Below is a small trained network, with its code and all its weights. Each question gives an input and a target symbol and asks what happens when units are switched off, that is, made to give their printed mean instead of their output.

import numpy as np


def w(rows, s, z=0):
    codes = np.array(rows[::2]) - 128.0
    scale = np.full(codes.shape[1], s)
    scale[-1] = z or s
    return codes * scale


def norm(h):
    return h / np.sqrt((h * h).mean(-1, keepdims=True) + 1e-5)


def f(y):
    return np.maximum(y, 0)


def softmax(a):
    e = np.exp(a - a.max(-1, keepdims=True))
    return e / e.sum(-1, keepdims=True)


def log_softmax(a):
    a = a - a.max(-1, keepdims=True)
    return a - np.log(np.exp(a).sum(-1, keepdims=True))


def net(x, mask):
    ids = ['ΓΔΘαβελξπτψω'.index(c) for c in x.split()]
    T = len(ids)
    res = E[ids] + P[:T]
    r = norm(res)
    for j in range(2):
        rows = slice(2 * j, 2 * j + 2)
        q, k, v = (r @ M[0][rows].T for M in (Q, K, V))
        z = softmax(np.where(np.tri(T) > 0, q @ k.T / 2**0.5, -1e9)) @ v
        o = O[0][rows]
        res = res + np.where(mask[j], z, o[:, -1]) @ o[:, :-1]
    y = f(norm(res) @ A[0][:, :-1].T + A[0][:, -1])
    res = res + np.where(mask[2:6], y, B[0][:, -1]) @ B[0][:, :-1]
    return log_softmax(norm(res)[-1] @ U[:, :-1].T + U[:, -1])


Q, K, V, O, A, B = {}, {}, {}, {}, {}, {}
E = w([
[85,115,91,132,3],'Γ',
[133,51,124,108,110],'Δ',
[115,25,115,176,131],'Θ',
[114,43,112,175,112],'α',
[167,73,120,166,201],'β',
[92,76,156,77,109],'ε',
[156,146,143,55,242],'λ',
[62,95,150,86,108],'ξ',
[116,104,64,130,108],'π',
[140,191,136,38,101],'τ',
[169,63,134,160,158],'ψ',
[123,45,134,163,144],'ω',
],0.022)
P = w([
[175,1,51,79,55],'0',
[71,36,77,124,147],'1',
[52,71,111,152,154],'2',
[29,113,192,99,129],'3',
[76,144,203,174,111],'4',
[99,165,213,220,96],'5',
[152,164,211,216,54],'6',
],0.0075)
Q[0] = w([
[196,228,234,103,183],'H1',
[88,80,168,168,171],'H1',
[36,2,140,172,52],'H2',
[76,140,83,102,171],'H2',
],0.011)
K[0] = w([
[149,59,38,37,137],'H1',
[168,96,233,121,149],'H1',
[120,182,255,197,142],'H2',
[43,144,171,62,208],'H2',
],0.0077)
V[0] = w([
[194,157,255,125,147],'H1',
[150,146,48,81,195],'H1',
[131,130,120,141,180],'H2',
[193,126,83,171,86],'H2',
],0.0093)
O[0] = w([
[59,23,50,141,129,2],'H1',
[233,124,243,164,1,80],'H1',
[104,144,96,47,101,106],'H2',
[50,195,192,144,144,95],'H2',
],0.0067,0.0069)
A[0] = w([
[194,70,180,107,124,247],'N1',
[79,2,188,187,124,250],'N2',
[149,168,135,5,102,178],'N3',
[109,150,59,173,142,53],'N4',
],0.0096,0.002)
B[0] = w([
[174,109,254,21,166,174],'N1',
[29,152,230,221,222,253],'N2',
[177,158,157,230,163,168],'N3',
[171,143,230,91,163,151],'N4',
],0.0068,0.012)
U = w([
[90,11,215,150,182,171],'Γ',
[2,116,121,113,163,116],'Δ',
[33,143,113,119,46,253],'Θ',
[140,157,118,146,130,29],'α',
[94,169,103,70,159,54],'β',
[104,206,102,63,192,60],'ε',
[70,146,56,18,181,129],'λ',
[173,92,79,131,170,96],'ξ',
[196,210,191,146,83,131],'π',
[113,178,107,84,165,42],'τ',
[150,63,127,81,108,134],'ψ',
[162,67,44,85,181,218],'ω',
],0.0099,0.003)

Each question gives the input, a string of symbols that net reads in full, and the target symbol t.
The units are the heads (2 rows each of Q, K, V and O) and the neurons (one row each of A and B). Each row of codes is followed by its name. A weight is (code - 128) times the scale printed after its matrix; where a second scale follows, it is the last column's (O, A, B and U).
mask holds one flag per unit, heads first, then neurons. A switched-off unit (its flag False) gives its mean, the last column of its rows in O or B, instead of its output. The means were averaged over made-up inputs and are rounded, as every weight is.
A unit's drop is (log p(t) with every unit on - log p(t) with that unit switched off) / (log p(t) with every unit on - log p(t) with every unit switched off).
The circuit of an input: a set's keep is (log p(t) with only the set's units on - log p(t) with every unit switched off) / (log p(t) with every unit on - log p(t) with every unit switched off). Starting from all 6 units, units are removed one at a time, each time the one whose removal leaves the highest keep (on an exact tie, the one counted first), for as long as the keep stays at least 0.8.
circuit, biggest first: the units of the circuit, biggest drop first
unit that matters most: the unit with the biggest drop
k most important neurons: the k neurons with the biggest drops, biggest first
drop when u is switched off: that unit's drop, to one decimal
input π λ α Γ ξ ψ π, target Δ: unit that matters most	H1
input ε Θ α π π, target π: 2 most important neurons	[N2; N4]
input π ξ ε Δ ξ π, target ω: circuit, biggest first	[N2; H2; H1]
input ξ ψ Θ ξ α π, target ε: circuit, biggest first	[H1; N4; N2; N3]
input ξ Θ ξ τ, target π: 2 most important neurons	[N3; N2]
input ε ε Δ α π, target ε: 2 most important neurons	[N2; N4]
input π ξ α Θ π β π, target Θ: circuit, biggest first	[N2; H2; H1]
input π ψ ξ λ ω π, target λ: 3 most important neurons	[N2; N3; N4]
input π α π π λ, target π: 2 most important neurons	[N2; N3]
input π Θ π π π ξ π, target ω: drop when H2 is switched off	0.3
input τ τ ψ β π, target Θ: drop when N2 is switched off	0.6
input π π τ, target π: drop when N2 is switched off	0.1
